Each row of numbers stands for one thing and depends on some of the facts below. Use the named rows to name the rest.

There are 2 kinds of fact about the things: θ, ε.
sulus θ kosak; sulus θ vaplol; sulus θ vopek; sulus θ zozo; gruplur θ gritrul; gruplur θ tolik; gruplur θ rimur
gruplur θ flogra; gruplur θ pezim; gruplur θ nimun; gruplur θ skiku; gruplur θ zepes; pedri θ loken; pedri θ plaskun
pedri θ debi; pedri θ dalin; pedri θ dogrun; pedri θ pitru; stavaklir θ gibotir; stavaklir θ pilitrum; metrun θ skabol
metrun θ drigal; metrun θ trestol; metrun θ toku; roskor θ fludu; sezul θ degril; sezul θ skesi; sezul θ skosken
sezul θ nimun; sezul θ tikor; studoran θ gibotir; studoran θ dakol; studoran θ kadrum; studoran θ nopli; famuk θ rafim
famuk θ loken; famuk θ draflo; famuk θ kotesu; gatuk θ plestik; skovudro θ rupul; skovudro θ medrupin; skovudro θ grubu
stolor θ votrus; stolor θ flolok; stolor θ groze; stolor θ plestik; stolor θ tresken; brofle θ trugun; brofle θ gritrul
brofle θ bular; brofle θ fatusta; brofle θ flevi; brofle θ kadrum; brofle θ kiseklo; brofle θ brigru; rizel θ bruklom
rizel θ vadrol; rizel θ vipla; zafe θ flolok; zafe θ groze; zafe θ tibal; tizun θ klilu; tizun θ fatres
tizun θ skiflun; tizun θ roviste; tizun θ trusta; zestas θ tragrin; zestas θ trimom; zestas θ rimur; zestas θ dalin
zestas θ vufler; zestas θ kadrum; zestas θ listar; besan θ skistus; besan θ bretrur; besan θ gifik; faku θ gotral
brini θ klosas; brini θ grugri; brini θ flogra; brini θ grunu; brini θ dreger; groflol θ groplo; groflol θ plepos
groflol θ veva; groflol θ febrak; voror θ fatusta; voror θ trivam; voror θ tanide; voror θ zepes; bemal θ skabol
bemal θ gibotir; bemal θ skistus; bemal θ nuflir; bemal θ toku; bemal θ tibal; bemal θ mudin; stima θ rupul
stima θ gizas; stima θ mebres; stima θ poflis; stima θ plibrok; grobok θ trestol; grobok θ flofak; grobok θ gizas
grobok θ moluflo; grobok θ nimun; tripar θ klosas; tripar θ nakol; tripar θ duvi; tripar θ vufler; tripar θ skiku
tripar θ grubu; pono θ stesek; pono θ stevo; pono θ pliko; pono θ mebres; pono θ dogrun; nestom θ grugri
nestom θ mebres; nestom θ tonogol; nestom θ grunu; plegar θ trugun; plegar θ moluflo; plegar θ kistem; labran θ vastor
labran θ trimom; labran θ ribre; labran θ bretrur; labran θ keskik; nuskata θ pezim; nuskata θ grastam; nuskata θ dolas
nuskata θ vipla; nuskata θ doplak; roflagrem θ trepi; roflagrem θ vistaflas; roflagrem θ suflim; roflagrem θ stigutu; roflagrem θ bodazo
roflagrem θ pifladas; roflagrem θ kuda; seplom θ gagen; seplom θ vokis; seplom θ fatres; seplom θ vastor; seplom θ ruven
seplom θ skesi; skugrir θ vasu; skugrir θ dudo; skugrir θ zepes; nustu θ flogra; nustu θ pifladas; stodi θ trere
stodi θ plobrik; stodi θ nakol; stodi θ vaplol; stodi θ medrupin; stodi θ figis; stodi θ skufan; vatro θ sistun
vatro θ fatres; vatro θ tragrin; vatro θ vaplol; vatro θ nimun; rara θ loken; rara θ mebres; rara θ fluzus
rara θ bodazo; rara θ grunu; rara θ tresken; tedol θ rafim; tedol θ bretrur; tedol θ dibres; tedol θ legim
tedol θ mudin; zokes θ gotral; zokes θ bular; zokes θ fatusta; zokes θ grunu; drostel θ kugram; drostel θ ragebal
drostel θ kosak; drostel θ fluzus; drostel θ tibal; drostel θ draflo; drostel θ dudo; drostel θ nopli; taflo θ pliko
taflo θ skuge; taflo θ dolas; skuron θ fluzus; skuron θ klebis; pime θ sistun; pime θ lases; pime θ tresken
pime θ sistu; beresik θ klosas; beresik θ nuflir; beresik θ fedetri; beresik θ debi; beresik θ koleflor; beresik θ klebis
vogrer θ skabol; vogrer θ tragrin; vogrer θ bradribem; vogrer θ dalin; vogrer θ kisko; vogrer θ tibal; vogrer θ plisten
vogrer θ tokon; guskim θ stesek; guskim θ plaskun; guskim θ kosak; guskim θ flupli; guskim θ tonogol; guskim θ skiku
guskim θ dreger; guskim θ bokul; sulus ε 280; fludu ε 280; moluflo ε 280; gruplur ε 148; pedri ε 446
flevi ε 405; vokis ε 415; stavaklir ε 148; metrun ε 62; skistus ε 280; medrupin ε 62; vastor ε 280
loken ε 148; trugun ε 280; grosto ε 405; gotral ε 280; stesek ε 280; roskor ε 415; sezul ε 280
dakol ε 405; bular ε 280; fedetri ε 405; dogrun ε 280; flolok ε 280; studoran ε 415; kotesu ε 62
doplak ε 405; toku ε 280; vefu ε 415; bruklom ε 405; rupul ε 415; fatusta ε 62; keskik ε 280
famuk ε 446; klilu ε 405; gatuk ε 405; groze ε 62; listar ε 405; vadrol ε 405; dudo ε 280
skovudro ε 415; kiseklo ε 280; stolor ε 148; poflis ε 415; grugri ε 280; brofle ε 280; ruven ε 280
gizas ε 280; rizel ε 405; bretrur ε 280; sistu ε 280; zafe ε 415; kugram ε 62; ragebal ε 280
nuflir ε 148; trere ε 148; nakol ε 280; drigal ε 280; driste ε 62; tizun ε 280; zestas ε 280
plobrik ε 280; plaskun ε 405; dolas ε 405; bokul ε 415; gifik ε 415; besan ε 446; tikor ε 148
kadrum ε 62; febrak ε 280; tolik ε 62; stigutu ε 446; trimom ε 415; faku ε 280; brini ε 148
klebis ε 415; skiku ε 280; kosak ε 280; skabol ε 280; suflim ε 405; pitru ε 415; zepes ε 415
skosken ε 405; groflol ε 405; vistaflas ε 280; kisko ε 148; voror ε 280; bemal ε 280; pezim ε 280
flupli ε 280; trestol ε 415; draflo ε 280; vasu ε 280; pilitrum ε 405; stima ε 446; gibotir ε 280
tanide ε 280; brigru ε 415; grobok ε 148; gagen ε 280; tokon ε 415; kistem ε 446; fatres ε 405
roviste ε 280; plisten ε 280; tresken ε 148; tripar ε 405; pono ε 405; ribre ε 405; sistun ε 415
nestom ε 405; grunisti ε 148; gudris ε 446; gritrul ε 280; vopek ε 280; fluzus ε 415; duvi ε 148
veva ε 405; mudin ε 148; klosas ε 62; skesi ε 415; plegar ε 405; labran ε 280; nuskata ε 415
bodazo ε 280; roflagrem ε 62; grastam ε 415; rafim ε 415; seplom ε 280; skugrir ε 415; plibrok ε 280
stevo ε 280; nustu ε 148; stodi ε 148; koleflor ε 62; dibres ε 280; trusta ε 148; vaplol ε 446
plepos ε 62; nopli ε 405; votrus ε 280; dalin ε 415; zozo ε 280; debi ε 405; vatro ε 415
degril ε 446; trepi ε 62; luflidrun ε 280; vipla ε 280; rara ε 446; bradribem ε 415; tedol ε 280
tragrin ε 148; mebres ε 405; zokes ε 62; tibal ε 148; grunu ε 280; rimur ε 415; kuda ε 280
drostel ε 405; taflo ε 62; groplo ε 62; vufler ε 148; skuge ε 405; skuron ε 148; figis ε 280
legim ε 280; pime ε 148; grubu ε 415; nimun ε 415; dreger ε 405; pliko ε 405; flogra ε 405
lases ε 62; tonogol ε 405; flofak ε 405; beresik ε 280; trivam ε 62; plestik ε 280; skufan ε 62
pifladas ε 280; skiflun ε 405; vogrer ε 148; guskim ε 415

Known rows:
[  6 -13   6   0  17   9   1 -14  16  -2  27  10  -2   5  20 -21  10   4
  17  -7 -11  -7  -8  -4  -6   7 -16   5  -8   8  -3  -3   1  -2]: ragebal
[-16  -4   3  25   1  11 -20 -14 -18   8   3  30 -11   2  14 -32 -13  24
  17 -11   6  -5 -24 -10  -4  10  -6 -11  28  -5   2  -8  42   3]: tresken
[ 17  -7  20 -12  16   6 -22 -25  28 -23 -17  11   3  -3  18   4  -1  19
  -4 -17  -2  -3 -20  12   8   3  -9 -19 -21 -21 -12 -17   8   9]: moluflo
[ -1   9  11 -22  11  11 -15 -22  32 -22  -9  10   5  -5   9  16  14  33
   7   1   7  -3 -19  21  -9   6 -13  -2 -14  -5 -10  -6  -2  14]: tanide
[  8 -20   7   1  22  17 -26  -5  17   8  17 -12  -5  -1  19 -30  -2 -28
  -1 -30 -11   7 -32  -5  10   2   3  12 -29 -32 -12 -18  -7 -13]: bretrur
[ 34 -38  21  22  31  -4 -24   1 -19 -16 -15  27   8  20  15   1 -18  25
 -11 -27  -3 -27 -25 -20   9   0   8 -23  -5  -4 -26 -19  15  14]: vaplol
[ 27  12   3  -5   6  15  -9   5  19 -12  17  -7   0  11   5 -16   7   5
  -4 -16 -17 -12  -9  13  10  11 -17  11 -22  -1   7  -2  17  13]: dakol
[ 14  18  23 -15  -4  19 -12 -19  19 -24  -8  10  21   5  -3   7  14  29
  -5  -6   2  -3 -30  21 -18  15   2 -11   6  -4  -4   2  -1  22]: trivam
[ 24  20  27 -11  -5   8   3 -15   1 -15 -19   4  10   7   8  11 -13 -20
 -11  -6   1   9   0 -15   7  15 -27 -23  42  -8 -32  12  -4 -27]: roskor
[ 26  42  10  -4  10  16 -11 -54 -15 -25 -14   9  13   1  12 -12 -13 -11
 -22   3  -4  -5  -5 -23  28  10 -48 -25  -2 -13 -19  -1  25  -3]: veva
[ 26  12  31   9   0   9  -8 -31   0 -15 -14  15  19   3   0 -11  -6 -12
 -13  -9  -3  10 -14  -7   5   4 -14 -18  10 -11  -6   0  -7 -11]: driste
[-13 -15   4   0  24  10  -5  -8 -19  -7  28  11   2  -3  17  -6  16   6
  20   0  -4  -8 -16 -25  -5  -4  13  13  -9 -11   2   5 -27  12]: dogrun
[  7 -23  17   8  24   8  -8  -8  -6  -7  21  20  -3   6  24 -15   7  25
  19  -4 -11 -14 -18 -23  -2   0  10  -4 -17  -9   2 -13  -5  14]: kosak
[  9  -2  11   2  13  20  -7  12  -3   4  38   2  -8  13  15 -29  -9 -17
   9 -14 -15  -9 -22 -16  -1  30   4  12  11 -20 -10  -8   1  -3]: rafim
[  9 -11  20  -5  18  -2 -18 -20   6 -17  -4  16   5  -1  19   6  -6  27
   3  -9  -5 -12 -18  -7   5  -6  -4 -26 -17 -12  -5 -20  -6  12]: gizas
[ 41   2  25  -4 -19  -4  26  -1  27  -4  10  -3  20  24  -2  -4   1 -32
 -13 -19 -12  23  12  24  -6  -4 -23 -15  15  19   0   9 -27 -26]: metrun
[ 18 -19  12   0  23  10 -12 -13  23  -6  33   0  -1   9  14 -36   5  -3
   7 -23 -22  -9 -16   1  14  12  -6   2 -39 -18 -14 -14  12  -3]: skabol
[  6  -1   5   5  20   8  -7  16 -31  -7  28   9   0  15  10  -9   2  14
   6  -6  -8 -21 -10 -22  -7  -1  19  18  -8   2   8   1 -21  32]: plaskun

Rows to name:
No name comes twice in this set of rows, the named rows included.
[ 26  -4  17  -8   9  19  -8  -3  13   1  24 -13  -9  18  16 -19  -8 -27
  -2 -25 -16  10 -20  -7   9  28  -2   8  -2 -26 -23  -4  -1 -16]  gifik
[ -3  15  19 -24  24  25 -29 -37 -20 -32 -11  -4   5 -12  18  10  17  -9
  -6   3  16  10 -31 -24   9   1  12  -3  -8 -41 -20  14 -36   1]  vipla
[ 19 -30   7  12  -4   7 -28   5   0  -7   2   5 -19  19  10 -17  -2  18
  -1 -34  -7  -6 -20   7  18   4  29  -5 -15 -24  -5 -16  10   4]  tragrin
[ 21 -10  16   1 -34 -15  37  31  16   6   5  -1   0  28   3   2   2 -33
  -2 -26  -4  19  27  24   5 -14 -21 -10  28  13  -9  28 -20 -43]  vogrer
[ 19  30  15  -6   2   6 -11 -18 -13 -13 -14   6   6   6   5  -4 -19 -11
 -20  -5  -1  -1   2 -11  10   1 -24  -5  10  -3 -11  -4   5  -4]  grosto
[ -3  -2   9 -12 -23 -12  26  20 -13  -5  -8  16   8  17   4  31   9  15
  13   2  13   7  16  14 -17 -22   2   1  50  26  -2  32 -23 -16]  brini
[ 32 -17  34   5 -17 -30  31   6 -22 -20 -41  23  17  29  16  29 -12   5
 -10 -15  -2   4  33   1   9 -34 -12 -43  45  23 -24   9 -19 -45]  stodi
[ 10  12  17   3 -10  10  -6 -28 -13 -16 -20   7  -2   4   7  -7  -8  -3
 -12 -12   8  12  -5  -5  13   2 -20 -19  20 -14 -17  11  -5 -24]  grunisti
[ 20  -5  16  14  19   1 -56  14 -10   5 -17   1   2  11  16  -6 -42   8
 -21 -36   1 -12 -28  -5   6  -5  17  -9   2 -36  -1 -32   1  10]  fatres
[  1  13  16 -18   4   3   9 -18  34 -11 -12  16  12  -5   6  21  10  17
   6   4  10   2  -6  18 -15  -9 -26  -9  17  13  -4   8  -9  -2]  faku
[ 20  -4  12  -5  -7  -7  24   5  25  17  12 -13   8  14  10  -7  -6 -57
   3 -17  -2  27  14  10  -1 -13 -36   2  16   8  -4  14 -35 -46]  tedol
[-16   6  16  -2 -22   3   6   8  -6  -2 -14  15   4   5   2  15  -4  15
   9  -1  18   7   3  10 -21 -11  -3  -9  58  13   5  31  -9 -16]  nustu
[ 31   1  16  -3  19   9 -23  -5  15 -28 -25  10  10   9   6   9   3  15
 -17 -21   6 -14 -20  25  -5  19 -12 -11  -5  -3 -23   3  20   3]  kistem
[ 44 -11  36  -5  -5 -18  22   8 -15 -25 -17  26  16  26  17  31 -12   8
  -4  -7 -14  -2  23 -19   6 -12 -12 -32  40  17 -38   6 -29 -19]  skovudro
[ 29   0  25  -5 -26 -16  15  15  13 -12 -38   3   2  20   5  27 -11   1
  -8 -23   5  13  14  28  -1 -16 -11 -26  32  11  -6  14 -16 -28]  grobok

The same things again, as new rows of numbers:
Named rows:
[  1   8   3  -5  -2  -7  15  10  11   5   9  17  13  12 -15  13 -10  -7
  -9  -1   7   4   4  -8 -11   0 -18 -24  -7  12 -11 -17]: kiseklo
[-12   3  -5   5   8  -9 -10  -5   9 -17 -13  -4  12   7  -6 -13 -19 -17
  -2  -9  -6  -4  -8  21  11   2   7   7   0   0 -16  14]: rizel
[  4   4  10  -7  -2  -6  -3   2  -6  11   2  15  12  10  -2   8  -8  -4
  -9   7  -9   7   2 -13 -14   3 -11 -19   5  16  -6 -14]: bodazo
[-12   0  -7   0   5 -14  -8 -12  13  -5  -8   1   7   0  -6 -16  -6 -14
  21  -7  -8   9   7  10   1  -4 -16   5  -2  -7 -16  18]: roskor
[-14   7 -14   2   1  -4   2   6  -5  -1 -10   9  21  -1 -12   8   6  -4
 -10  -1  18  -8 -15  -3   0 -18 -23 -21 -19  17 -29 -22]: nopli
[ -6  -4   0   6  -3 -10  15  10   7   6   6  13  15  14 -12  10  -5 -14
 -15   1  -1  -2   6  -8  -4   0 -13 -27  -8   8  -6 -13]: vasu
[ 13   6  -9 -35  -3  -6  24 -13  62 -49  19  41  39  36 -23  -7 -22 -38
   4 -29  25   6  15  23   4  -2 -37   3 -21 -11 -33  -5]: brofle
[  9  31  13 -25  10  -5 -37 -17 -17   4  -7  21   8   7   3  18  -3  26
  11 -12 -16  11 -24 -12 -21   3 -11   8  26  32 -34 -27]: mebres
[-14  12   2   1   7  -7   3   7   0  -1  -4   2   3   1 -21  21  -9  10
   0 -14  11  -9 -13  -3  -9   3 -11  -6  -6  18 -20 -17]: flofak
[ -4   3   7   1   7  -1   8  11  11  18  -2   8   2   8 -13   6 -26  -9
  -9  10   3   7   3  -6  -6   3  -3 -26   8  12  -3  -6]: keskik
[ -4   6   5  -1   2  -8  11  13   9  12   1   7   3   6 -17  11 -19  -4
 -10   3   0   3   5  -5 -12   8  -9 -19   1  12  -4 -10]: gagen
[-15  12  -1   3  12  -8  10   0   2  -1  -5   2   3   6  -5  16 -18   9
   0  -3   4   6  -6 -20 -16   4 -12 -22  -9  -7  -6 -14]: trusta
[ -2   0  15   5  20  16  -6  12  29  34 -12   4 -11   0 -12 -18 -60 -23
  -8  30  13  21  -4   6   9  -8  18 -36  31   5   5  16]: bretrur
[-12   8   2   0   4 -14  -4  -3  -2  16   1   3  -3  -1 -13  15   4  18
  19 -11  -9   7  -1 -15 -16  -2 -23  -9   4   8 -20  -7]: rupul
[-12   1   8  10   7  -6   3   3  -4  -1  -5   4   9   4 -16  14 -10   1
  -9  -6  11  -5 -16  -2  -1  -3  -5 -17  -3  15 -11 -11]: vadrol
[-10 -10 -15  15  -5 -25  14   8   4  11   3   4  13  22  -8  11   5 -14
 -21 -11 -23  -1   4 -11  -3   1  -4 -28   2   7 -12  -9]: skiku
[-14  -4   1  13   0 -11   3  -5  -3  13   0  10   7   6 -13  11   6   7
   9  -5  -3   5  -4 -16  -7  -6 -23 -24   1   6 -11  -6]: bokul
[ 26  15  15 -46   2   3   3 -21  52 -40  16  46  33  29 -14 -11 -32 -31
  14 -14  19  14  11  22  -1   8 -29   9  -3   0 -23  -1]: faku

Name these rows:
No name comes twice in this set of rows, the named rows included.
[-17   2  13   4   2 -11   9   3  -3   3   0  -3  -6  -4 -22  15  -2  13
  18  -9  -1  -3   9  -4 -15   9 -23  -1 -10   4  -1   3]  sistun
[-18  -1  11  10   6 -11   8   2   9  10   3  -2  -8   0 -25  13 -12  12
  17 -11   3   4   5  -7 -10   6 -18  -8   0   3  -7   5]  skesi
[  1  -6  19  -4 -15   2   9  13 -28 -10  -3  11  18 -10   1   1  -1 -14
  -8  25   0 -12  17  -1 -17  10 -20 -16 -35  10  25  -4]  flolok
[-19  11  -5  -2   3  -9   8   8  11  13   1   1  -5  -8 -22  15   0  12
  22 -12  10   6   4  -9 -14  -5 -34  -9 -10   6 -24  -9]  trestol
[ -1   8  -5  -4  -2  -5  -1  10  -3  16  -3  11  12   2  -4   4  -6 -10
  -9  11  -2   7   1  -9  -8  -4 -14 -27  -1  11 -10 -14]  draflo
[ -3   3   0   1  -2  -7 -16 -13 -20  11 -10  18  14  -3   6   3  19   1
  14   7 -10  11  -6 -16  -9 -16 -29 -18  -2  13 -14  -8]  fluzus
[-16 -25 -16  16  -7 -22  13 -19  20 -31  -1   7  29  19  -8 -19  11 -34
   7 -21  -8  -2  13  16  16  -7 -23  -5 -19 -16 -13  25]  skugrir
[ -6  18 -36 -15  -4  -1   7  23  17  15  -8  18  19  -9  -7  -4  -3 -25
  -7   8  22   7   2  -6  -2 -31 -39 -35 -24   8 -35 -27]  gibotir
[-19  -7  -7  17   1 -18   4  -3  -2  16  -2   1   1   6 -14  12   9   4
   9 -12 -13   4   1 -14  -6  -8 -18 -20   4   6 -15  -1]  grubu
[ -1  11   3 -12  -1  -6  17  11  24   0  12  20  11  14 -22  15 -17  -7
  -5  -5   9   1   8  -2 -13   6 -22 -18 -10  10 -15 -16]  trugun
[ -6  16 -18 -10  -3  -2   5  22   9  18  -4  12   8  -4 -10   2  -9 -10
  -6   9  11   8   2  -6  -9 -13 -26 -24 -14  10 -22 -22]  toku
[-14 -14  -4  13   4 -17  -3 -13  18  -6  -5  -7   2   8 -11 -18 -14 -19
  12 -13 -19   4   9  12  10  -1   1   2   6 -13 -10  29]  nuskata
[ -9  37 -43 -29  17  -7 -19  26  22  -2 -23   1   7 -29  -7 -21  -2 -19
  19 -16   6   9   5  21   0 -26 -36  -8 -38 -13 -39  -9]  metrun

